Here is a tiny trained network, its code and every weight. The questions are about switching its units off for an input and a class, where a switched-off unit gives its printed mean instead of its output.

import numpy as np


def w(rows, s, z=0):
    codes = np.array(rows[::2]) - 128.0
    scale = np.full(codes.shape[1], s)
    scale[-1] = z or s
    return codes * scale


def f(y):
    return y / 2 * (1 + np.tanh(0.7978845608 * (y + 0.044715 * y**3)))


def log_softmax(a):
    a = a - a.max(-1, keepdims=True)
    return a - np.log(np.exp(a).sum(-1, keepdims=True))


def net(x, mask):
    res = np.array(x, float).reshape(1, 7) / 4 @ E
    y = f(res @ A[0][:, :-1].T + A[0][:, -1])
    res = res + np.where(mask, y, B[0][:, -1]) @ B[0][:, :-1]
    return log_softmax(res[-1] @ U[:, :-1].T + U[:, -1])


A, B = {}, {}
E = w([
[123,156,153,147,98,57,79,45,32,185,165],'x0',
[131,138,126,121,143,118,108,118,121,105,113],'x1',
[205,46,48,177,213,153,95,129,76,161,147],'x2',
[203,147,74,176,27,121,144,60,175,144,42],'x3',
[222,169,109,42,117,50,179,169,127,117,156],'x4',
[157,62,156,198,76,119,172,100,85,9,172],'x5',
[120,85,139,68,140,132,211,95,18,135,23],'x6',
],0.011)
A[0] = w([
[163,167,90,182,91,157,140,101,178,152,84,64],'N1',
[100,110,140,148,97,71,106,96,89,189,159,23],'N2',
[189,155,101,137,126,25,128,175,197,132,209,112],'N3',
[138,63,148,130,102,134,198,103,90,60,176,59],'N4',
[117,79,119,85,119,137,207,135,18,162,26,49],'N5',
[81,93,196,75,197,152,104,151,111,118,238,78],'N6',
[179,141,98,203,53,129,105,97,177,142,75,26],'N7',
[146,160,182,154,93,68,107,66,59,179,159,59],'N8',
[183,72,68,166,183,142,30,136,131,139,153,93],'N9',
[133,90,133,110,145,172,141,173,188,90,93,82],'N10',
[197,81,5,188,208,160,124,91,93,156,166,66],'N11',
[105,211,199,129,55,136,87,164,164,100,154,99],'N12',
[129,161,178,151,110,88,73,46,66,132,188,61],'N13',
[155,114,170,156,99,95,123,127,128,58,117,55],'N14',
[184,120,113,133,100,102,157,36,176,158,52,148],'N15',
[55,149,230,133,216,106,132,201,79,114,186,71],'N16',
[99,91,164,87,148,138,131,170,63,122,116,81],'N17',
[129,159,153,120,146,71,120,63,115,227,150,88],'N18',
[138,127,103,140,178,200,202,196,230,46,68,57],'N19',
[143,77,166,207,97,128,159,113,99,10,197,57],'N20',
[195,132,121,1,161,41,223,146,109,129,180,87],'N21',
[138,162,126,160,75,91,120,92,140,139,96,127],'N22',
[102,211,90,78,181,154,95,181,143,204,63,4],'N23',
[112,131,180,118,70,91,102,145,145,111,83,67],'N24',
[18,228,188,118,76,141,173,98,147,81,100,93],'N25',
[8,92,168,200,133,220,31,84,159,145,136,127],'N26',
[51,70,170,159,154,183,128,79,104,133,43,113],'N27',
[93,135,101,64,166,132,99,106,173,254,103,89],'N28',
[106,141,76,211,120,119,15,137,221,112,247,25],'N29',
],0.0093,0.0027)
B[0] = w([
[137,129,83,163,128,165,105,118,86,121,152,183],'N1',
[158,71,167,150,168,168,121,161,121,125,122,169],'N2',
[96,74,123,100,75,110,100,115,148,77,129,212],'N3',
[58,166,125,187,150,86,63,168,204,133,105,187],'N4',
[45,122,172,50,112,79,162,40,171,149,109,229],'N5',
[123,187,80,188,117,209,98,46,78,115,159,216],'N6',
[93,194,106,156,93,184,104,73,64,98,149,198],'N7',
[172,70,191,142,167,177,159,172,119,77,100,193],'N8',
[137,151,151,109,155,92,197,146,141,179,200,218],'N9',
[195,64,217,139,179,219,141,124,106,131,88,180],'N10',
[174,198,156,99,135,104,184,167,139,219,200,240],'N11',
[151,151,142,74,158,94,167,128,143,185,155,202],'N12',
[188,94,200,132,184,173,155,150,110,102,69,191],'N13',
[117,164,82,152,144,115,117,153,126,151,105,162],'N14',
[77,150,73,166,93,185,92,63,53,97,174,201],'N15',
[107,169,96,156,94,216,101,83,66,142,166,222],'N16',
[102,155,117,133,100,129,146,37,125,108,126,176],'N17',
[142,109,173,129,149,161,135,182,128,103,84,189],'N18',
[206,80,205,124,173,190,137,139,115,112,97,224],'N19',
[52,180,99,215,177,81,94,190,187,157,55,219],'N20',
[161,89,61,68,61,115,98,171,122,60,149,213],'N21',
[155,134,123,144,143,158,107,126,112,138,163,170],'N22',
[71,171,119,205,168,79,87,170,152,112,76,222],'N23',
[119,166,149,130,131,127,132,138,141,169,176,159],'N24',
[171,179,144,87,166,89,194,160,137,215,210,216],'N25',
[193,89,64,95,51,67,115,191,95,52,129,241],'N26',
[177,94,94,56,44,71,120,162,129,87,142,213],'N27',
[63,139,108,200,178,114,86,163,175,122,76,222],'N28',
[61,53,168,77,87,63,145,2,167,114,90,251],'N29',
],0.0089,0.017)
U = w([
[102,182,67,157,109,214,116,43,79,130,162,112],'0',
[66,171,96,191,163,82,99,178,176,144,56,58],'1',
[172,76,206,132,166,193,150,138,113,117,81,113],'2',
[64,94,145,67,104,68,159,11,145,142,102,255],'3',
[154,190,117,91,143,90,187,152,130,225,208,72],'4',
[165,99,40,77,59,76,112,178,114,65,134,147],'5',
],0.012,0.0023)

Each question gives the input, the list of numbers given to net, and the class t.
The units are the neurons (one row each of A and B). Each row of codes is followed by its name. A weight is (code - 128) times the scale printed after its matrix; where a second scale follows, it is the last column's (A, B and U).
mask holds one flag per neuron, in row order. A switched-off neuron (its flag False) gives its mean, the last column of its row in B, instead of its output. The means were averaged over made-up inputs and are rounded, as every weight is.
A unit's drop is (log p(t) with every unit on - log p(t) with that unit switched off) / (log p(t) with every unit on - log p(t) with every unit switched off).
The circuit of an input: a set's keep is (log p(t) with only the set's units on - log p(t) with every unit switched off) / (log p(t) with every unit on - log p(t) with every unit switched off). Starting from the 12 units with the biggest drops (on a tie, the unit counted first), units are removed one at a time, each time the one whose removal leaves the highest keep (on an exact tie, the one counted first), for as long as the keep stays at least 0.8.
units of the circuit, in order: the units of the circuit, biggest drop first
unit that matters most: the unit with the biggest drop
k most important neurons: the k neurons with the biggest drops, biggest first
drop when u is switched off: that unit's drop, to one decimal
input [-6,4,7,-8,7,-5,2], class 0: units of the circuit, in order => (N6)
input [-6,3,8,-8,-3,-2,-8], class 0: 3 most important neurons => (N6 N16 N5)
input [-6,7,8,-8,5,-2,8], class 0: 3 most important neurons => (N6 N29 N16)
input [5,-7,0,6,-6,4,-7], class 3: 4 most important neurons => (N29 N6 N16 N21)
input [-2,-7,6,2,6,-4,-7], class 3: 4 most important neurons => (N29 N3 N26 N25)
input [-1,-8,0,1,6,7,8], class 3: 3 most important neurons => (N5 N23 N28)
input [-1,-6,-3,4,-3,0,-1], class 0: 2 most important neurons => (N11 N7)
input [5,5,1,-1,8,-7,-8], class 3: 4 most important neurons => (N29 N3 N26 N20)
input [2,-4,6,2,-3,4,-6], class 3: 2 most important neurons => (N29 N25)
input [2,8,-5,4,3,0,-3], class 4: 4 most important neurons => (N25 N12 N6 N16)
input [7,-7,-8,-7,-5,-6,6], class 4: 2 most important neurons => (N25 N29)
input [5,1,-3,-7,-7,-1,-8], class 3: 4 most important neurons => (N29 N12 N15 N7)
input [1,-6,5,-3,-7,-6,-6], class 5: 3 most important neurons => (N26 N5 N20)
input [-4,-8,1,4,-6,0,2], class 5: unit that matters most => N27
input [1,3,6,-5,-8,-6,7], class 5: drop when N26 is switched off => 1.3
input [8,5,2,4,-3,-7,0], class 2: drop when N13 is switched off => 0.4
input [2,5,7,-3,-5,3,-7], class 3: drop when N29 is switched off => 4.1
